Here is a tiny trained network, its code and every weight. The questions are about switching its units off for an input and a class, where a switched-off unit gives its printed mean instead of its output.

import numpy as np


def w(rows, s, z=0):
    codes = np.array(rows[::2]) - 128.0
    scale = np.full(codes.shape[1], s)
    scale[-1] = z or s
    return codes * scale


def f(y):
    return np.maximum(y, 0)


def log_softmax(a):
    a = a - a.max(-1, keepdims=True)
    return a - np.log(np.exp(a).sum(-1, keepdims=True))


def net(x, mask):
    res = np.array(x, float).reshape(1, 8) / 4 @ E
    y = f(res @ A[0][:, :-1].T + A[0][:, -1])
    res = res + np.where(mask, y, B[0][:, -1]) @ B[0][:, :-1]
    return log_softmax(res[-1] @ U[:, :-1].T + U[:, -1])


A, B = {}, {}
E = w([
[119,26,121,175,119,114],'x0',
[127,128,130,130,129,130],'x1',
[128,128,129,129,129,130],'x2',
[127,128,128,129,129,130],'x3',
[105,134,138,133,215,51],'x4',
[199,137,6,141,137,122],'x5',
[127,128,128,128,127,126],'x6',
[126,128,127,126,128,127],'x7',
],0.017)
A[0] = w([
[110,119,187,110,64,174,176],'n1',
[144,246,138,45,133,135,255],'n2',
[136,168,131,88,139,142,196],'n3',
[176,122,59,136,102,154,173],'n4',
[159,142,75,127,190,86,114],'n5',
[85,127,186,123,169,86,167],'n6',
[141,134,99,140,208,44,116],'n7',
[111,8,118,210,114,118,179],'n8',
],0.012,0.0068)
B[0] = w([
[119,178,161,208,58,111,212],'n1',
[77,226,122,115,133,253,249],'n2',
[94,191,116,131,119,216,180],'n3',
[187,132,87,103,64,144,207],'n4',
[111,210,167,168,98,140,206],'n5',
[111,79,192,75,205,130,212],'n6',
[77,145,213,163,120,91,227],'n7',
[168,78,130,148,108,50,251],'n8',
],0.011,0.017)
U = w([
[94,156,135,184,119,150,161],'0',
[134,118,148,187,95,79,238],'1',
[140,139,45,36,105,157,2],'2',
[187,84,45,121,109,114,77],'3',
[110,137,151,10,190,141,168],'4',
[116,54,145,104,183,93,36],'5',
],0.013,0.0015)

Each question gives the input, the list of numbers given to net, and the class t.
The units are the neurons (one row each of A and B). Each row of codes is followed by its name. A weight is (code - 128) times the scale printed after its matrix; where a second scale follows, it is the last column's (A, B and U).
mask holds one flag per neuron, in row order. A switched-off neuron (its flag False) gives its mean, the last column of its row in B, instead of its output. The means were averaged over made-up inputs and are rounded, as every weight is.
A unit's drop is (log p(t) with every unit on - log p(t) with that unit switched off) / (log p(t) with every unit on - log p(t) with every unit switched off).
The circuit of an input: a set's keep is (log p(t) with only the set's units on - log p(t) with every unit switched off) / (log p(t) with every unit on - log p(t) with every unit switched off). Starting from all 8 units, units are removed one at a time, each time the one whose removal leaves the highest keep (on an exact tie, the one counted first), for as long as the keep stays at least 0.8.
units of the circuit, in order: the units of the circuit, biggest drop first
most important unit: the unit with the biggest drop
top k neurons: the k neurons with the biggest drops, biggest first
drop of u: that unit's drop, to one decimal
input [1,-7,5,-2,-1,6,-4,-1], class 3: units of the circuit, in order	[n2 n4]
input [-3,4,-8,4,0,6,3,-1], class 2: units of the circuit, in order	[n4]
input [8,2,5,6,0,4,-3,-8], class 3: units of the circuit, in order	[n1 n4]
input [6,-1,-8,-3,1,-4,5,8], class 5: top 2 neurons	[n6 n5]
input [1,-8,-6,6,3,-6,5,8], class 5: units of the circuit, in order	[n2 n6]
input [0,4,-3,-1,7,-4,8,-3], class 4: top 2 neurons	[n8 n6]
input [-3,1,4,7,0,8,1,8], class 2: top 2 neurons	[n4 n1]
input [2,-4,6,-2,-1,-8,2,-6], class 1: top 2 neurons	[n1 n2]
input [7,-7,-1,4,5,0,0,-8], class 5: units of the circuit, in order	[n1 n6]
input [7,0,-1,6,0,4,2,8], class 3: units of the circuit, in order	[n1 n4]
input [0,-6,-3,-8,5,-1,2,-4], class 4: top 3 neurons	[n1 n8 n6]
input [1,6,-3,-1,0,7,8,-1], class 3: top 2 neurons	[n4 n2]
input [2,8,0,-2,1,7,-2,-7], class 1: top 2 neurons	[n5 n7]
input [6,-2,2,-4,0,6,-3,4], class 3: units of the circuit, in order	[n4]
input [2,-2,4,1,1,2,0,-3], class 1: top 2 neurons	[n2 n6]
input [1,2,-8,8,7,3,-8,3], class 1: top 2 neurons	[n2 n5]
input [-1,-1,-3,-4,-2,8,8,4], class 2: top 2 neurons	[n4 n8]
input [4,1,-1,-8,8,-1,-4,-4], class 5: top 2 neurons	[n6 n1]
input [1,1,7,-5,5,8,-7,3], class 1: drop of n2	1.8
input [5,5,-7,8,-8,6,-7,5], class 3: drop of n6	0.0
input [8,4,8,3,4,-5,-3,-8], class 5: most important unit	n6
input [-6,2,-4,-4,5,-7,-5,-6], class 4: drop of n6	0.5
input [8,3,8,-7,-2,-7,2,1], class 1: drop of n1	1.1
